Q:
[[105 108 124 127 101]
 [135 131 148 114 146]]
A: 148

Q:
[[110 123 132 124]
 [138 128 123 105]]
A: 128

Q:
[[129 124 134 126 136 153 153]
 [136 133 134 131 127 142 106]]
A: 127

Q:
[[ 98 112 117 122]
 [109 111 104 119]]
A: 111

Q:
[[154 135 147 136]
 [150 148 138 124]]
A: 148

Q:
[[113 115 111 125 109]
 [139 121 118 157 139]]
A: 118

Q:
[[150 132 129 124 125]
 [128 129 131 124 126]]
A: 131
---
((119, 137, 125, 115), (105, 120, 128, 123), (138, 117, 128, 123)) >> 117
((150, 124, 143, 108, 144), (107, 150, 137, 102, 120), (134, 120, 151, 100, 134)) >> 120
((104, 122, 138, 135, 112), (124, 102, 125, 136, 109), (125, 128, 126, 124, 126)) >> 128
((138, 151, 134, 131, 126), (115, 131, 143, 116, 137), (116, 118, 119, 138, 135)) >> 118
((120, 131, 130, 130, 129, 127, 129), (119, 119, 130, 130, 123, 132, 122), (127, 135, 132, 137, 127, 149, 126)) >> 135
((116, 106, 132, 142, 127, 125, 124), (126, 129, 115, 131, 114, 119, 108), (139, 112, 113, 122, 132, 119, 139)) >> 112
---
152,133,118,131,125 value 152, 118

141,142,106,130,121
113,110,143,115,124
103,100,144,126,137
value 144, 100

104,117,120,123,124,115,108 value 124, 104

116,123,137,126,116,118
131,157,132,117,148,139
111,125,128,127,118,107
value 157, 107

127,144,105,131,149 value 149, 105

117,129,143,110,134,106 value 143, 106

131,119,116,150 value 150, 116

137,121,110,149 value 149, 110
---
[153 139 155 142] ⇒ 142

[[137 137 133 149]
 [129 134 138 139]
 [122 127 138 152]] ⇒ 149

[128 144 150 130] ⇒ 130

[156 131 115 114] ⇒ 114

[125 129 100 141] ⇒ 141

[[116 115 136 119]
 [103 114 144 156]] ⇒ 119

[[119 137 149 121]
 [117 141 143 115]] ⇒ 121

[104 117 130 157] ⇒ 157
---
[138 126 156 137 117]
156

[[135 140 133 136 135 138 135]
 [121 139 120 138 110 113 106]
 [127 102 122 122 125 128 125]]
133

[107 148 105 105 102 144 151]
105

[[130 139 142 122 131 126]
 [134 100 113 118 125 126]
 [124 131 132 151 126 124]]
142

[102 106 111 153]
111

[112 115 115 118 113 154 153]
115

[130 120 138 157 132]
138

[151 140 153 104 106 138]
153

[106 136 133 157 152 158 131]
133
---
[149 112 127 130 139 133 111] yields 149, 139

[[113 115 111 137 142 116]
 [112 117 113 139 145 105]
 [114 114 110 140 138 109]] yields 145, 142

[127 122 103 131 118 132 119] yields 132, 131

[131 119 150 136 116 139] yields 150, 139

[145 121 101 113 113 112] yields 145, 121

[[139 147 115 121]
 [138 149 132 121]
 [111 124 141 148]] yields 149, 148

[154 146 150 146 146 144 143] yields 154, 150

[[111 120 133 117 125 119]
 [123 135 135 121 137 127]
 [144 130 132 107 130 134]] yields 144, 137
---
112	146	110	112	114
108	157	104	107	113
110	137	105	103	108
-> 104

108	148	148	148	111	111	149
112	143	144	147	117	115	146
-> 148

123	118	121	123	105
101	136	114	157	111
-> 121

151	114	108	146	112	115	113
122	151	119	102	109	120	125
-> 108

128	128	126	128	128
134	117	152	136	147
-> 126

133	132	131	109
123	130	116	106
124	115	132	122
-> 116
---
[112 116 135 129 124 137 153] value 153, 137

[124 110 109 134 150 104] value 150, 134

[100 146 130 156] value 156, 146

[115 150 130 101 144 143] value 150, 144

[[140 155 123 124]
 [143 128 152 142]] value 155, 152

[123 123 119 151 141] value 151, 141

[110 158 132 128] value 158, 132

[[129 127 101 128]
 [126 107 139 127]] value 139, 129

[111 104 134 101 119 121] value 134, 121
---
Input:
[[129 129 143 134 156 126]
 [124 114 135 141 136 127]]
Output: 129, 127

Input:
[[130 131 131 148 141 134 117]
 [121 129 122 132 133 123 113]
 [101 104 124 103 107 139 137]]
Output: 130, 137

Input: [135 154 137 125]
Output: 135, 125

Input: [123 124 103 115 148 112 147]
Output: 123, 147

Input:
[[134 127 122 117 122 133]
 [133 134 121 117 132 135]
 [140 128 146 122 151 117]]
Output: 134, 117

Input:
[[126 122 114 131 150]
 [114 132 131 121 123]]
Output: 126, 123

Input: [115 126 153 129]
Output: 115, 129

Input:
[[152 128 134 123 125 136 123]
 [152 129 132 123 128 134 123]]
Output: 152, 123
---
[[129 133 139 136]
 [153 126 121 123]
 [131 118 121 118]] --> 121

[[118 109 132 143 119 122 119]
 [129 144 115 126 150 130 122]
 [138 132 131 152 135 148 137]] --> 131

[[134 129 141 116]
 [133 129 136 119]
 [137 129 140 105]] --> 140

[[126 133 132 122]
 [152 120 117 155]
 [113 130 133 113]] --> 133

[[121 101 124 139]
 [137 128 120 135]
 [147 138 113 134]] --> 113

[[129 113 123 116 102 129]
 [123 130 109 123 103 129]
 [123 117 113 122 101 129]] --> 113

[[104 110 130 123 136]
 [149 141 128 128 136]
 [105 147 130 128 119]] --> 130

[[115 139 140 134]
 [136 103 100 131]
 [126 111 108 136]] --> 108
---
105,108,143,123,129,152
127,132,129,113,116,134
107,104,143,143,150,150
Answer: 152, 104

122,119,129,142,106 Answer: 142, 106

125,126,115,154,127,147,99 Answer: 154, 99

126,107,114,130,110,140,117 Answer: 140, 107

105,135,104,156,151,131,126
120,139,121,136,131,116,120
123,134,124,133,130,122,124
Answer: 156, 104

100,112,134,129,128
103,156,122,122,129
Answer: 156, 100

105,103,106,104 Answer: 106, 103

148,132,118,116,107,104 Answer: 148, 104

120,112,135,155,157,134 Answer: 157, 112
---
[122 108 134 107 153 149] | 122, 149

[140 133 149 118 155] | 140, 155

[136 129 125 105 124 113 111] | 136, 111

[153 116 103 125 104 147] | 153, 147

[112 106 117 109 124 121 124] | 112, 124

[126 144 138 134 152 129] | 126, 129

[[123 105 127 113]
 [150 119 142 133]
 [147 146 135 133]] | 123, 133

[[147 127 147 147]
 [148 138 104 127]
 [144 141 102 126]] | 147, 126

[150 145 136 154 136 140 154] | 150, 154

[120 114 114 119 153 135] | 120, 135
---
[[141, 118, 134, 128, 140, 130, 142], [149, 118, 121, 118, 143, 136, 146], [147, 120, 121, 119, 142, 136, 144]] result: 118
[[120, 120, 131, 130, 144, 136], [121, 116, 112, 124, 133, 139], [119, 126, 152, 138, 128, 126]] result: 116
[[124, 100, 121, 126], [99, 103, 125, 118], [139, 116, 103, 107]] result: 103
[[125, 129, 132, 143], [129, 130, 125, 154], [125, 131, 133, 142]] result: 130
[[137, 130, 149, 125, 100, 141], [120, 132, 132, 125, 129, 139], [128, 134, 123, 118, 133, 136]] result: 132
[[121, 134, 145, 132, 146, 104], [130, 149, 139, 130, 137, 110], [137, 122, 130, 129, 123, 137]] result: 149
[[135, 119, 123, 148, 143, 143, 124], [148, 124, 124, 147, 158, 142, 111], [133, 110, 115, 145, 132, 143, 137]] result: 124
---
[134 140 101 114 121 136]
140, 101

[115 145 121 109  99]
145, 99

[147 106 151 136 148 129]
151, 106

[111 109 152 148 137 107]
152, 107

[[151 106 131 110 146 136 135]
 [151 134 129 158 116 138 135]]
158, 106

[102 134 152 114 136 147]
152, 102

[[129 128 129 128 127 128]
 [116 134 140 120 116 127]
 [133 124 132 141 124 106]]
141, 106

[149 105 132 124]
149, 105

[[136 137 115 140 119]
 [102 133 116 131 120]]
140, 102

[155 124 134 124 153 120 125]
155, 120
